Here is a tiny trained network, its code and every weight. The questions are about switching its units off for an input and a class, where a switched-off unit gives its printed mean instead of its output.

import numpy as np


def w(rows, s, z=0):
    codes = np.array(rows[::2]) - 128.0
    scale = np.full(codes.shape[1], s)
    scale[-1] = z or s
    return codes * scale


def f(y):
    return np.maximum(y, 0)


def log_softmax(a):
    a = a - a.max(-1, keepdims=True)
    return a - np.log(np.exp(a).sum(-1, keepdims=True))


def net(x, mask):
    res = np.array(x, float).reshape(1, 4) / 4 @ E
    y = f(res @ A[0][:, :-1].T + A[0][:, -1])
    res = res + np.where(mask, y, B[0][:, -1]) @ B[0][:, :-1]
    return log_softmax(res[-1] @ U[:, :-1].T + U[:, -1])


A, B = {}, {}
E = w([
[103,179,3,150,141,125],'x0',
[170,107,155,180,165,73],'x1',
[173,94,85,128,176,227],'x2',
[105,193,168,132,147,130],'x3',
],0.014)
A[0] = w([
[84,32,56,106,54,142,215],'n1',
[163,92,201,125,137,192,201],'n2',
[128,117,82,136,74,158,148],'n3',
[123,182,116,125,116,158,169],'n4',
[65,101,134,84,65,128,247],'n5',
[160,111,114,215,131,57,152],'n6',
[157,19,129,155,149,161,190],'n7',
[189,169,190,165,117,98,95],'n8',
[147,111,95,113,112,147,123],'n9',
[254,92,108,145,162,128,252],'n10',
[114,228,87,133,150,152,180],'n11',
[138,193,69,161,180,127,220],'n12',
[74,160,137,139,112,52,191],'n13',
[201,39,124,97,146,180,186],'n14',
[88,190,69,81,135,146,220],'n15',
[162,36,91,150,172,104,236],'n16',
[124,189,176,155,109,64,192],'n17',
[136,149,118,135,160,215,198],'n18',
[128,177,182,119,101,102,197],'n19',
[105,203,125,149,81,138,217],'n20',
],0.013,0.0037)
B[0] = w([
[219,173,38,143,192,79,231],'n1',
[209,58,207,138,62,239,249],'n2',
[127,150,82,178,165,83,182],'n3',
[25,138,106,141,158,205,171],'n4',
[203,99,63,48,233,106,212],'n5',
[91,163,221,33,65,71,214],'n6',
[200,156,147,193,48,119,237],'n7',
[178,126,184,132,169,83,210],'n8',
[127,143,93,191,137,62,166],'n9',
[117,219,127,194,103,123,245],'n10',
[61,144,129,98,159,200,212],'n11',
[73,191,162,106,78,154,220],'n12',
[73,86,119,128,136,98,231],'n13',
[209,146,133,184,49,149,251],'n14',
[29,169,62,103,172,164,224],'n15',
[131,254,184,123,18,65,229],'n16',
[79,62,165,114,156,71,238],'n17',
[118,103,113,169,84,219,207],'n18',
[102,54,210,71,180,82,215],'n19',
[41,49,133,140,190,98,197],'n20',
],0.0075,0.013)
U = w([
[104,209,146,114,65,97,93],'0',
[200,179,18,168,104,122,1],'1',
[117,136,19,138,212,84,103],'2',
[198,123,159,191,71,179,161],'3',
[204,71,138,2,122,196,172],'4',
[27,151,94,122,175,192,190],'5',
[124,24,157,106,165,38,136],'6',
],0.0091,0.0021)

Each question gives the input, the list of numbers given to net, and the class t.
The units are the neurons (one row each of A and B). Each row of codes is followed by its name. A weight is (code - 128) times the scale printed after its matrix; where a second scale follows, it is the last column's (A, B and U).
mask holds one flag per neuron, in row order. A switched-off neuron (its flag False) gives its mean, the last column of its row in B, instead of its output. The means were averaged over made-up inputs and are rounded, as every weight is.
A unit's drop is (log p(t) with every unit on - log p(t) with that unit switched off) / (log p(t) with every unit on - log p(t) with every unit switched off).
The circuit of an input: a set's keep is (log p(t) with only the set's units on - log p(t) with every unit switched off) / (log p(t) with every unit on - log p(t) with every unit switched off). Starting from the 12 units with the biggest drops (on a tie, the unit counted first), units are removed one at a time, each time the one whose removal leaves the highest keep (on an exact tie, the one counted first), for as long as the keep stays at least 0.8.
circuit, biggest first: the units of the circuit, biggest drop first
most important unit: the unit with the biggest drop
k most important neurons: the k neurons with the biggest drops, biggest first
drop when u is switched off: that unit's drop, to one decimal
input [-2,7,-2,-6], class 0: circuit, biggest first	[n16]
input [6,4,-2,-7], class 0: 2 most important neurons	[n6 n16]
input [2,1,0,-3], class 1: circuit, biggest first	[n19 n17]
input [7,-7,3,-5], class 2: 2 most important neurons	[n1 n3]
input [2,0,-1,-4], class 1: circuit, biggest first	[n19 n1]
input [-8,2,-3,-4], class 3: 4 most important neurons	[n2 n7 n20 n14]
input [-2,-2,8,-8], class 3: 2 most important neurons	[n2 n14]
input [2,6,4,-4], class 0: 2 most important neurons	[n16 n6]
input [5,5,7,5], class 5: 2 most important neurons	[n11 n18]
input [6,-8,-4,-2], class 2: 2 most important neurons	[n1 n5]
input [8,-2,-5,-4], class 2: 3 most important neurons	[n1 n2 n3]
input [2,-2,-6,-5], class 2: drop when n1 is switched off	0.2
input [-6,-3,-4,-4], class 4: drop when n19 is switched off	-0.1
input [-3,-8,5,-5], class 1: most important unit	n1
input [3,3,5,3], class 5: drop when n1 is switched off	0.5
input [0,-3,-5,-4], class 2: drop when n2 is switched off	0.2
input [2,-8,-2,-2], class 2: 2 most important neurons	[n1 n5]
input [-2,-6,7,0], class 3: 2 most important neurons	[n2 n18]
